Below are the code and all the weights of a small trained network. Each question names an input and a class and asks about switching units off, where a switched-off unit gives its printed mean instead of its output.

import numpy as np


def w(rows, s, z=0):
    codes = np.array(rows[::2]) - 128.0
    scale = np.full(codes.shape[1], s)
    scale[-1] = z or s
    return codes * scale


def f(y):
    return y / 2 * (1 + np.tanh(0.7978845608 * (y + 0.044715 * y**3)))


def log_softmax(a):
    a = a - a.max(-1, keepdims=True)
    return a - np.log(np.exp(a).sum(-1, keepdims=True))


def net(x, mask):
    res = np.array(x, float).reshape(1, 7) / 4 @ E
    y = f(res @ A[0][:, :-1].T + A[0][:, -1])
    res = res + np.where(mask, y, B[0][:, -1]) @ B[0][:, :-1]
    return log_softmax(res[-1] @ U[:, :-1].T + U[:, -1])


A, B = {}, {}
E = w([
[130,128,128,127,125,128,128,126,129],'x0',
[129,129,127,125,128,128,126,127,128],'x1',
[123,24,166,24,130,129,183,173,142],'x2',
[99,187,203,197,145,178,218,207,59],'x3',
[13,99,105,140,80,238,150,57,157],'x4',
[208,120,93,117,2,202,156,117,62],'x5',
[165,74,211,133,176,135,99,49,71],'x6',
],0.0091)
A[0] = w([
[31,112,126,137,109,201,141,64,147,74],'N1',
[56,148,170,136,224,61,113,150,180,30],'N2',
[71,171,44,125,93,127,165,205,204,65],'N3',
[109,110,168,203,143,135,157,195,117,67],'N4',
[146,78,237,163,166,153,114,7,93,36],'N5',
[224,156,139,126,149,49,107,192,111,55],'N6',
[154,99,59,94,119,84,58,56,174,37],'N7',
[141,227,101,237,135,120,83,76,116,37],'N8',
[229,137,105,113,66,170,150,139,82,84],'N9',
[116,64,177,37,135,135,186,186,140,2],'N10',
[100,196,177,156,144,169,185,152,87,145],'N11',
[118,145,194,172,125,152,158,178,83,22],'N12',
],0.016,0.0059)
B[0] = w([
[138,148,243,170,234,118,122,46,133,230],'N1',
[137,123,162,166,26,183,133,30,88,228],'N2',
[135,226,79,107,95,101,120,217,94,228],'N3',
[125,117,71,106,144,116,126,98,163,181],'N4',
[126,245,61,110,78,101,129,233,105,226],'N5',
[104,198,187,148,240,116,122,110,141,228],'N6',
[123,77,29,103,166,130,141,74,190,253],'N7',
[134,6,198,97,107,131,150,239,115,222],'N8',
[119,132,169,168,49,165,125,48,97,224],'N9',
[134,13,166,124,125,127,131,233,127,211],'N10',
[130,107,46,116,158,115,108,85,172,215],'N11',
[127,95,83,98,149,127,125,74,165,186],'N12',
],0.018)
U = w([
[125,58,36,91,161,139,150,64,179,53],'0',
[121,137,200,162,239,120,138,92,113,28],'1',
[140,3,162,105,123,147,172,181,108,227],'2',
[130,97,135,168,42,197,156,40,73,87],'3',
[132,180,80,107,115,108,143,161,87,253],'4',
],0.0075,0.0039)

Each question gives the input, the list of numbers given to net, and the class t.
The units are the neurons (one row each of A and B). Each row of codes is followed by its name. A weight is (code - 128) times the scale printed after its matrix; where a second scale follows, it is the last column's (A, B and U).
mask holds one flag per neuron, in row order. A switched-off neuron (its flag False) gives its mean, the last column of its row in B, instead of its output. The means were averaged over made-up inputs and are rounded, as every weight is.
A unit's drop is (log p(t) with every unit on - log p(t) with that unit switched off) / (log p(t) with every unit on - log p(t) with every unit switched off).
The circuit of an input: a set's keep is (log p(t) with only the set's units on - log p(t) with every unit switched off) / (log p(t) with every unit on - log p(t) with every unit switched off). Starting from all 12 units, units are removed one at a time, each time the one whose removal leaves the highest keep (on an exact tie, the one counted first), for as long as the keep stays at least 0.8.
units of the circuit, in order: the units of the circuit, biggest drop first
top k neurons: the k neurons with the biggest drops, biggest first
drop of u: that unit's drop, to one decimal
input [-3,-5,6,-2,-5,-8,-8], class 3: units of the circuit, in order : (N2)
input [-6,2,-8,6,0,-3,6], class 2: top 2 neurons : (N8, N7)
input [6,-2,4,5,6,-7,8], class 4: top 4 neurons : (N5, N9, N7, N6)
input [-3,7,-7,-3,-6,-1,2], class 2: top 2 neurons : (N8, N1)
input [5,1,-3,-2,1,-5,-1], class 3: top 2 neurons : (N2, N10)
input [-8,-6,5,-4,-2,2,-1], class 2: top 4 neurons : (N10, N11, N12, N4)
input [3,-3,-5,3,-1,5,-4], class 2: top 2 neurons : (N8, N2)
input [-3,6,-1,7,4,-8,4], class 3: top 2 neurons : (N2, N7)
input [5,-5,4,-7,-7,-7,8], class 4: top 2 neurons : (N5, N1)
input [1,-7,-4,1,3,1,5], class 4: top 2 neurons : (N5, N10)
input [-5,-7,-4,2,-5,6,-3], class 3: top 2 neurons : (N9, N1)
input [-2,2,4,7,-4,-5,7], class 0: top 2 neurons : (N12, N11)
input [1,-8,0,-7,-1,-5,8], class 4: top 3 neurons : (N5, N11, N12)
input [-8,2,5,6,-8,-3,-7], class 1: units of the circuit, in order : (N6)
input [3,0,-6,-1,-1,5,1], class 2: drop of N8 : 2.1
input [-3,8,0,-1,6,-6,3], class 1: drop of N9 : 3.0
input [-6,-6,-3,1,7,-2,3], class 1: drop of N1 : 3.4
